Below are the code and all the weights of a small trained network. Each question names an input and a class and asks about switching units off, where a switched-off unit gives its printed mean instead of its output.

import numpy as np


def w(rows, s, z=0):
    codes = np.array(rows[::2]) - 128.0
    scale = np.full(codes.shape[1], s)
    scale[-1] = z or s
    return codes * scale


def f(y):
    return np.maximum(y, 0)


def log_softmax(a):
    a = a - a.max(-1, keepdims=True)
    return a - np.log(np.exp(a).sum(-1, keepdims=True))


def net(x, mask):
    res = np.array(x, float).reshape(1, 6) / 4 @ E
    y = f(res @ A[0][:, :-1].T + A[0][:, -1])
    res = res + np.where(mask, y, B[0][:, -1]) @ B[0][:, :-1]
    return log_softmax(res[-1] @ U[:, :-1].T + U[:, -1])


A, B = {}, {}
E = w([
[116,120,130,127,142,125,132,139,128],'x0',
[252,8,139,151,115,156,207,173,88],'x1',
[147,142,125,125,116,138,124,106,126],'x2',
[91,55,203,213,103,192,83,4,227],'x3',
[143,135,122,136,105,127,120,123,132],'x4',
[229,136,186,100,211,17,112,121,214],'x5',
],0.011)
A[0] = w([
[173,146,161,119,169,61,132,114,202,169],'neuron 0',
[91,110,82,144,96,230,143,149,28,47],'neuron 1',
[252,96,128,128,163,68,165,183,91,98],'neuron 2',
[140,114,98,130,161,150,116,124,149,103],'neuron 3',
[125,71,147,155,152,166,120,86,195,200],'neuron 4',
[72,240,112,124,153,92,103,119,169,76],'neuron 5',
[198,18,141,134,111,164,160,145,91,182],'neuron 6',
[131,183,109,113,122,109,149,174,77,157],'neuron 7',
[181,33,121,131,118,162,142,136,102,18],'neuron 8',
[132,107,143,118,124,147,126,127,160,68],'neuron 9',
[173,114,140,132,119,119,132,115,122,88],'neuron 10',
[125,109,138,108,119,137,121,115,110,101],'neuron 11',
[156,104,111,148,99,79,165,153,131,118],'neuron 12',
[119,63,156,154,137,171,119,78,205,5],'neuron 13',
[131,191,92,119,132,92,134,179,65,166],'neuron 14',
[133,220,94,93,132,94,146,190,31,79],'neuron 15',
[194,23,128,145,115,174,166,150,102,96],'neuron 16',
[115,112,130,95,122,128,143,96,93,145],'neuron 17',
[105,112,121,130,126,91,121,152,161,125],'neuron 18',
[57,153,134,121,117,162,128,93,149,137],'neuron 19',
[102,138,113,129,111,124,141,128,131,96],'neuron 20',
[93,140,112,144,125,141,95,86,154,123],'neuron 21',
[194,148,167,114,185,29,130,105,233,21],'neuron 22',
[172,131,141,101,163,79,154,135,99,106],'neuron 23',
[140,168,136,108,128,116,144,160,90,176],'neuron 24',
[25,122,123,166,77,187,106,108,152,150],'neuron 25',
[221,129,123,84,156,90,135,156,112,88],'neuron 26',
[99,128,110,141,105,169,147,130,82,207],'neuron 27',
[195,118,142,104,150,91,119,163,119,99],'neuron 28',
[194,32,138,138,118,171,159,143,96,11],'neuron 29',
[130,81,134,138,142,130,111,100,145,37],'neuron 30',
[141,158,100,156,91,129,110,124,132,137],'neuron 31',
],0.014,0.012)
B[0] = w([
[143,122,95,125,141,68,137,124,95,236],'neuron 0',
[165,117,98,127,113,23,119,126,92,230],'neuron 1',
[163,178,115,146,171,156,217,146,160,237],'neuron 2',
[117,129,131,135,134,104,125,132,135,134],'neuron 3',
[99,124,141,132,104,181,98,139,147,233],'neuron 4',
[159,96,110,131,94,54,110,132,93,213],'neuron 5',
[169,149,101,125,143,59,146,130,106,251],'neuron 6',
[114,100,129,124,96,102,73,113,123,213],'neuron 7',
[65,96,160,131,120,169,68,141,126,185],'neuron 8',
[142,135,112,151,130,105,111,129,115,141],'neuron 9',
[118,133,120,135,153,112,150,145,127,150],'neuron 10',
[119,128,128,133,130,133,120,144,128,133],'neuron 11',
[126,137,122,132,167,145,146,122,137,165],'neuron 12',
[158,113,100,104,118,19,137,129,74,197],'neuron 13',
[110,91,132,109,96,83,81,124,100,231],'neuron 14',
[92,90,158,129,94,173,59,116,130,244],'neuron 15',
[114,90,121,115,81,89,57,105,83,227],'neuron 16',
[119,111,136,147,118,125,119,143,135,149],'neuron 17',
[138,135,130,120,114,145,130,101,115,146],'neuron 18',
[123,146,133,130,135,190,139,114,144,189],'neuron 19',
[136,130,132,113,143,140,149,118,130,141],'neuron 20',
[124,130,145,132,148,166,145,139,146,176],'neuron 21',
[76,63,168,112,40,150,5,119,108,237],'neuron 22',
[146,148,104,156,139,132,170,131,144,183],'neuron 23',
[161,131,120,137,116,97,125,128,109,194],'neuron 24',
[114,151,145,130,168,198,162,147,167,231],'neuron 25',
[140,169,125,119,180,134,190,138,148,201],'neuron 26',
[113,123,158,125,116,180,103,117,158,211],'neuron 27',
[140,154,115,134,165,138,178,117,135,185],'neuron 28',
[85,91,168,111,69,178,61,112,158,199],'neuron 29',
[164,142,108,138,112,101,132,108,108,149],'neuron 30',
[105,115,140,123,151,127,143,139,119,148],'neuron 31',
],0.023,0.022)
U = w([
[61,113,203,107,76,160,110,125,134,255],'0',
[149,135,104,112,102,34,160,131,75,25],'1',
[140,225,137,157,185,180,251,165,189,96],'2',
],0.013,0.0022)

Each question gives the input, the list of numbers given to net, and the class t.
The units are the neurons (one row each of A and B). Each row of codes is followed by its name. A weight is (code - 128) times the scale printed after its matrix; where a second scale follows, it is the last column's (A, B and U).
mask holds one flag per neuron, in row order. A switched-off neuron (its flag False) gives its mean, the last column of its row in B, instead of its output. The means were averaged over made-up inputs and are rounded, as every weight is.
A unit's drop is (log p(t) with every unit on - log p(t) with that unit switched off) / (log p(t) with every unit on - log p(t) with every unit switched off).
The circuit of an input: a set's keep is (log p(t) with only the set's units on - log p(t) with every unit switched off) / (log p(t) with every unit on - log p(t) with every unit switched off). Starting from the 12 units with the biggest drops (on a tie, the unit counted first), units are removed one at a time, each time the one whose removal leaves the highest keep (on an exact tie, the one counted first), for as long as the keep stays at least 0.8.
units of the circuit, in order: the units of the circuit, biggest drop first
unit that matters most: the unit with the biggest drop
k most important neurons: the k neurons with the biggest drops, biggest first
drop of u: that unit's drop, to one decimal
input [-6,8,-4,-1,2,8], class 2: unit that matters most : neuron 2
input [0,-6,-5,1,3,-8], class 2: units of the circuit, in order : neuron 25; neuron 22
input [7,-2,-3,0,7,1], class 1: 4 most important neurons : neuron 15; neuron 22; neuron 29; neuron 27
input [6,6,-4,-1,-8,-7], class 1: 3 most important neurons : neuron 1; neuron 6; neuron 22
input [-2,3,-1,-7,3,7], class 2: 2 most important neurons : neuron 2; neuron 26
input [-7,-1,-8,-8,1,-1], class 0: 3 most important neurons : neuron 15; neuron 6; neuron 0
input [2,-1,-4,-7,-8,-2], class 0: 4 most important neurons : neuron 15; neuron 6; neuron 0; neuron 13
input [2,7,5,-4,6,4], class 2: 2 most important neurons : neuron 2; neuron 26
input [-2,-2,-2,-1,0,3], class 1: 2 most important neurons : neuron 15; neuron 29
input [-6,0,4,-8,7,-2], class 0: 4 most important neurons : neuron 15; neuron 6; neuron 0; neuron 13
input [2,5,4,8,-7,8], class 1: 3 most important neurons : neuron 13; neuron 0; neuron 6
input [-8,7,0,6,-1,2], class 1: 3 most important neurons : neuron 6; neuron 13; neuron 15
input [-4,5,7,8,4,6], class 1: 2 most important neurons : neuron 13; neuron 6
input [3,2,-3,-2,2,-7], class 1: most important neuron : neuron 1
input [8,2,-3,-4,-8,-7], class 1: 2 most important neurons : neuron 1; neuron 22
input [7,6,-5,4,1,1], class 1: 4 most important neurons : neuron 6; neuron 22; neuron 15; neuron 13
input [-5,5,-4,-6,5,2], class 2: 2 most important neurons : neuron 2; neuron 26
input [-6,2,-6,-7,-3,7], class 2: drop of neuron 26 : 0.2
input [-5,-7,7,-8,4,0], class 0: drop of neuron 6 : 1.8
input [-1,-6,3,3,-5,-2], class 2: unit that matters most : neuron 22
input [-4,5,-4,-2,3,-8], class 1: drop of neuron 4 : 0.9
input [2,5,-8,-6,-7,8], class 2: drop of neuron 26 : 0.2
